Here is a tiny trained network, its code and every weight. The questions are about switching its units off for an input and a class, where a switched-off unit gives its printed mean instead of its output.

import numpy as np


def w(rows, s, z=0):
    codes = np.array(rows[::2]) - 128.0
    scale = np.full(codes.shape[1], s)
    scale[-1] = z or s
    return codes * scale


def norm(h):
    return h / np.sqrt((h * h).mean(-1, keepdims=True) + 1e-5)


def f(y):
    return np.maximum(y, 0)


def log_softmax(a):
    a = a - a.max(-1, keepdims=True)
    return a - np.log(np.exp(a).sum(-1, keepdims=True))


def net(x, mask):
    res = np.array(x, float).reshape(1, 5) / 4 @ E
    u = 0
    for l in range(4):
        y = f(norm(res) @ A[l][:, :-1].T + A[l][:, -1])
        res = res + np.where(mask[u : u + 5], y, B[l][:, -1]) @ B[l][:, :-1]
        u += 5
    return log_softmax(norm(res)[-1] @ U[:, :-1].T + U[:, -1])


A, B = {}, {}
E = w([
[102,52,182,78,132,220,133,179,137,8,169],'x0',
[67,53,92,108,52,136,51,99,141,163,128],'x1',
[148,116,75,83,138,27,62,254,130,118,151],'x2',
[194,83,167,157,148,135,100,146,134,124,2],'x3',
[124,141,146,111,128,139,118,134,110,145,126],'x4',
],0.0054)
A[0] = w([
[119,69,110,142,105,105,86,93,94,122,104,30],'0.n1',
[105,159,151,119,102,97,133,123,162,130,254,17],'0.n2',
[174,177,169,138,123,101,173,165,119,74,149,26],'0.n3',
[110,91,140,129,124,139,113,117,111,118,146,10],'0.n4',
[173,82,185,130,113,114,104,145,163,122,54,2],'0.n5',
],0.0081,0.0035)
B[0] = w([
[149,164,135,93,163,167,160,171,198,162,112,182],'0.n1',
[71,114,34,157,168,153,127,102,2,107,91,254],'0.n2',
[152,162,176,120,174,128,159,151,201,133,138,206],'0.n3',
[153,191,114,101,152,152,192,164,231,146,122,154],'0.n4',
[117,102,81,168,156,147,101,115,32,110,61,233],'0.n5',
],0.0068,0.0039)
A[1] = w([
[106,101,185,125,69,184,152,13,138,140,132,23],'1.n1',
[107,32,151,92,112,189,113,178,134,52,181,54],'1.n2',
[143,142,90,153,100,32,108,87,137,250,126,44],'1.n3',
[65,29,103,108,52,140,32,97,166,173,130,2],'1.n4',
[134,102,93,74,97,43,57,252,114,115,161,68],'1.n5',
],0.012,0.0019)
B[1] = w([
[143,42,124,213,185,87,118,78,175,214,176,241],'1.n1',
[91,217,209,73,33,54,51,99,134,72,87,254],'1.n2',
[87,169,218,67,56,134,58,121,159,23,104,231],'1.n3',
[205,203,125,108,205,140,229,223,118,105,123,220],'1.n4',
[140,50,153,237,175,153,173,2,171,226,159,251],'1.n5',
],0.0074,0.0094)
A[2] = w([
[159,90,100,91,73,131,128,155,137,135,136,36],'2.n1',
[174,164,133,113,134,110,187,170,153,129,146,58],'2.n2',
[132,149,128,112,70,128,119,108,149,165,143,34],'2.n3',
[170,186,141,93,165,133,208,183,152,135,164,12],'2.n4',
[75,133,57,85,77,142,150,144,116,147,248,3],'2.n5',
],0.015,0.0013)
B[2] = w([
[114,184,143,159,159,117,133,112,93,136,137,128],'2.n1',
[128,138,111,117,139,181,156,202,150,134,157,212],'2.n2',
[151,119,141,94,139,107,143,152,103,99,125,196],'2.n3',
[138,156,75,84,132,196,195,204,183,113,136,254],'2.n4',
[97,128,1,58,197,85,180,78,17,167,110,189],'2.n5',
],0.0092,0.0053)
A[3] = w([
[151,100,151,138,100,124,119,132,161,163,55,79],'3.n1',
[96,101,195,90,19,110,97,140,126,77,159,47],'3.n2',
[85,117,45,122,120,172,136,157,65,111,107,72],'3.n3',
[172,23,75,133,112,170,73,195,58,125,2,2],'3.n4',
[153,26,120,175,107,135,133,79,163,202,195,11],'3.n5',
],0.013,0.00099)
B[3] = w([
[84,135,93,73,118,118,152,165,97,101,198,192],'3.n1',
[145,194,117,104,56,136,49,109,140,114,76,226],'3.n2',
[147,41,163,155,89,94,98,107,74,136,21,173],'3.n3',
[64,120,2,81,148,91,193,47,13,170,113,184],'3.n4',
[147,60,137,197,140,116,91,185,129,160,197,244],'3.n5',
],0.0089,0.011)
U = w([
[129,204,197,89,33,96,22,86,151,63,96,253],'0',
[159,31,171,241,163,98,100,123,155,187,232,143],'1',
[95,102,32,97,151,88,159,89,3,136,95,99],'2',
[180,154,115,98,149,202,205,239,181,109,130,86],'3',
],0.0076,0.00054)

Each question gives the input, the list of numbers given to net, and the class t.
The units are the neurons (one row each of A and B). Each row of codes is followed by its name. A weight is (code - 128) times the scale printed after its matrix; where a second scale follows, it is the last column's (A, B and U).
mask holds one flag per neuron, layer by layer. A switched-off neuron (its flag False) gives its mean, the last column of its row in B, instead of its output. The means were averaged over made-up inputs and are rounded, as every weight is.
A unit's drop is (log p(t) with every unit on - log p(t) with that unit switched off) / (log p(t) with every unit on - log p(t) with every unit switched off).
The circuit of an input: a set's keep is (log p(t) with only the set's units on - log p(t) with every unit switched off) / (log p(t) with every unit on - log p(t) with every unit switched off). Starting from the 12 units with the biggest drops (on a tie, the unit counted first), units are removed one at a time, each time the one whose removal leaves the highest keep (on an exact tie, the one counted first), for as long as the keep stays at least 0.8.
circuit, biggest first: the units of the circuit, biggest drop first
most important unit: the unit with the biggest drop
k most important neurons: the k neurons with the biggest drops, biggest first
top k neurons in layer l: the k neurons of layer l with the biggest drops, biggest first
drop of u: that unit's drop, to one decimal
input [-3,-4,0,-1,-4], class 3: 2 most important neurons -> 0.n3, 1.n2
input [0,8,-5,-2,-8], class 3: most important unit -> 1.n4
input [5,3,-4,6,-5], class 2: 3 most important neurons -> 0.n5, 1.n3, 1.n5
input [3,-4,-2,2,-8], class 3: 3 most important neurons -> 0.n3, 1.n3, 1.n5
input [-7,2,6,2,-6], class 0: 2 most important neurons -> 1.n3, 1.n1
input [7,-7,5,0,5], class 0: 3 most important neurons -> 1.n2, 1.n4, 0.n1
input [0,-6,8,-2,5], class 1: top 2 neurons in layer 1 -> 1.n5, 1.n4
input [7,3,-7,8,7], class 2: top 3 neurons in layer 1 -> 1.n5, 1.n3, 1.n1
input [5,-2,5,0,3], class 0: top 2 neurons in layer 1 -> 1.n2, 1.n1
input [-1,8,-7,3,-7], class 3: 2 most important neurons -> 1.n4, 1.n5
input [-7,8,2,0,5], class 3: 2 most important neurons -> 1.n4, 1.n2
input [5,-5,-3,2,-6], class 0: 3 most important neurons -> 1.n4, 1.n2, 0.n1
input [1,6,3,-5,-1], class 3: 3 most important neurons -> 1.n4, 2.n4, 0.n5
input [-7,7,-2,2,-6], class 0: circuit, biggest first -> 1.n3
input [-3,-3,-7,7,1], class 1: 4 most important neurons -> 1.n1, 0.n2, 3.n5, 2.n5
input [4,-1,-3,6,1], class 2: 2 most important neurons -> 0.n5, 3.n4
input [-8,3,7,3,4], class 0: top 2 neurons in layer 1 -> 1.n3, 1.n1
input [-5,-7,-3,-6,3], class 3: 2 most important neurons -> 1.n2, 0.n3
input [-5,4,7,-5,-1], class 1: top 2 neurons in layer 1 -> 1.n5, 1.n2
input [1,5,6,-6,-2], class 1: circuit, biggest first -> 1.n5
input [5,4,-5,4,-4], class 0: 2 most important neurons -> 1.n2, 1.n5
input [7,8,4,-3,4], class 3: top 2 neurons in layer 1 -> 1.n4, 1.n3
input [-5,6,1,4,6], class 3: 4 most important neurons -> 1.n4, 1.n2, 2.n4, 0.n3
input [-4,-2,-6,3,-6], class 1: 2 most important neurons -> 1.n1, 1.n2
input [-3,-2,7,5,-6], class 1: drop of 1.n5 -> 5.0
input [-7,2,2,3,-3], class 0: drop of 3.n5 -> 0.0
input [-2,6,-7,6,4], class 1: circuit, biggest first -> 1.n1
input [-8,0,-5,-3,-1], class 0: drop of 1.n3 -> 2.9
input [-3,1,7,1,7], class 1: drop of 1.n5 -> 4.5
